Below is a small trained network, with its code and all its weights. Each question gives an input and a class and asks what happens when units are switched off, that is, made to give their printed mean instead of their output.

import numpy as np


def w(rows, s, z=0):
    codes = np.array(rows[::2]) - 128.0
    scale = np.full(codes.shape[1], s)
    scale[-1] = z or s
    return codes * scale


def f(y):
    return np.maximum(y, 0)


def log_softmax(a):
    a = a - a.max(-1, keepdims=True)
    return a - np.log(np.exp(a).sum(-1, keepdims=True))


def net(x, mask):
    res = np.array(x, float).reshape(1, 8) / 4 @ E
    y = f(res @ A[0][:, :-1].T + A[0][:, -1])
    res = res + np.where(mask, y, B[0][:, -1]) @ B[0][:, :-1]
    return log_softmax(res[-1] @ U[:, :-1].T + U[:, -1])


A, B = {}, {}
E = w([
[120,134,125,116,130,125],'x0',
[138,126,126,142,134,127],'x1',
[126,127,128,128,126,126],'x2',
[54,148,3,190,106,246],'x3',
[223,240,106,102,9,70],'x4',
[123,233,225,199,185,201],'x5',
[126,128,128,136,128,125],'x6',
[125,128,126,138,130,121],'x7',
],0.0077)
A[0] = w([
[142,112,102,137,119,142,103],'N0',
[132,172,55,137,92,182,73],'N1',
[104,2,233,109,220,108,219],'N2',
[167,85,83,104,101,67,255],'N3',
[76,53,71,117,152,149,199],'N4',
[61,146,146,138,177,185,105],'N5',
[134,235,12,138,34,182,41],'N6',
[133,245,223,156,177,210,180],'N7',
[182,183,190,110,92,55,118],'N8',
[101,145,155,168,153,193,140],'N9',
[137,80,150,83,73,88,214],'N10',
[128,90,159,121,150,129,152],'N11',
[147,97,82,121,137,102,192],'N12',
[141,111,122,141,121,118,79],'N13',
[99,89,47,108,146,116,164],'N14',
[49,62,87,157,150,232,135],'N15',
],0.012,0.005)
B[0] = w([
[129,113,113,158,141,115,144],'N0',
[82,104,150,163,172,199,190],'N1',
[40,16,235,196,197,193,248],'N2',
[122,66,89,3,82,119,231],'N3',
[140,76,31,229,107,90,222],'N4',
[130,201,109,87,135,205,191],'N5',
[65,3,249,132,176,157,234],'N6',
[197,248,237,209,178,141,245],'N7',
[227,167,173,149,68,16,226],'N8',
[115,179,99,91,161,201,190],'N9',
[109,89,120,5,126,110,209],'N10',
[95,104,172,137,100,151,160],'N11',
[86,104,90,139,83,119,180],'N12',
[104,147,131,135,120,118,132],'N13',
[127,86,64,210,111,93,200],'N14',
[194,210,10,139,91,99,246],'N15',
],0.019,0.013)
U = w([
[57,19,118,95,119,170,236],'0',
[90,164,219,148,202,170,196],'1',
[133,122,4,149,84,121,22],'2',
[192,231,67,133,150,213,5],'3',
[168,141,99,1,49,55,101],'4',
[253,215,174,116,94,57,137],'5',
],0.0063,0.0024)

Each question gives the input, the list of numbers given to net, and the class t.
The units are the neurons (one row each of A and B). Each row of codes is followed by its name. A weight is (code - 128) times the scale printed after its matrix; where a second scale follows, it is the last column's (A, B and U).
mask holds one flag per neuron, in row order. A switched-off neuron (its flag False) gives its mean, the last column of its row in B, instead of its output. The means were averaged over made-up inputs and are rounded, as every weight is.
A unit's drop is (log p(t) with every unit on - log p(t) with that unit switched off) / (log p(t) with every unit on - log p(t) with every unit switched off).
The circuit of an input: a set's keep is (log p(t) with only the set's units on - log p(t) with every unit switched off) / (log p(t) with every unit on - log p(t) with every unit switched off). Starting from the 12 units with the biggest drops (on a tie, the unit counted first), units are removed one at a time, each time the one whose removal leaves the highest keep (on an exact tie, the one counted first), for as long as the keep stays at least 0.8.
circuit, biggest first: the units of the circuit, biggest drop first
k most important neurons: the k neurons with the biggest drops, biggest first
drop when u is switched off: that unit's drop, to one decimal
input [0,7,7,-7,-2,0,3,3], class 0: 2 most important neurons	[N7 N2]
input [6,5,5,0,5,-1,8,-4], class 4: circuit, biggest first	[N2 N7]
input [2,-5,-2,8,5,1,-6,4], class 1: circuit, biggest first	[N3]
input [-7,0,2,7,6,1,-8,4], class 1: 2 most important neurons	[N3 N4]
input [-4,7,5,-7,1,-8,-2,0], class 4: 2 most important neurons	[N8 N6]
input [-1,-2,2,-7,1,1,-3,-1], class 5: 3 most important neurons	[N8 N6 N1]
input [7,-5,-7,1,-6,-7,0,-2], class 2: 3 most important neurons	[N15 N4 N6]
input [8,2,4,2,0,4,-2,-3], class 3: 3 most important neurons	[N2 N6 N8]
input [-2,6,7,1,-8,6,5,7], class 3: 4 most important neurons	[N15 N6 N5 N9]
input [-2,8,2,1,-4,-5,-8,-5], class 2: 3 most important neurons	[N6 N15 N4]
input [-8,-3,-3,4,-5,0,-4,-5], class 2: 2 most important neurons	[N4 N7]
input [-5,6,-2,1,-6,-3,-4,-6], class 2: 3 most important neurons	[N15 N6 N4]
input [-7,-5,5,5,-7,1,3,8], class 3: 2 most important neurons	[N5 N9]
input [-2,-8,0,1,-3,-2,-2,-3], class 2: circuit, biggest first	[N6]
input [-8,-2,8,-2,7,8,-5,4], class 5: drop when N8 is switched off	0.1
input [-2,1,-3,3,0,3,3,3], class 3: drop when N2 is switched off	1.0
input [7,-7,-4,3,-8,6,-2,-2], class 3: drop when N15 is switched off	0.6
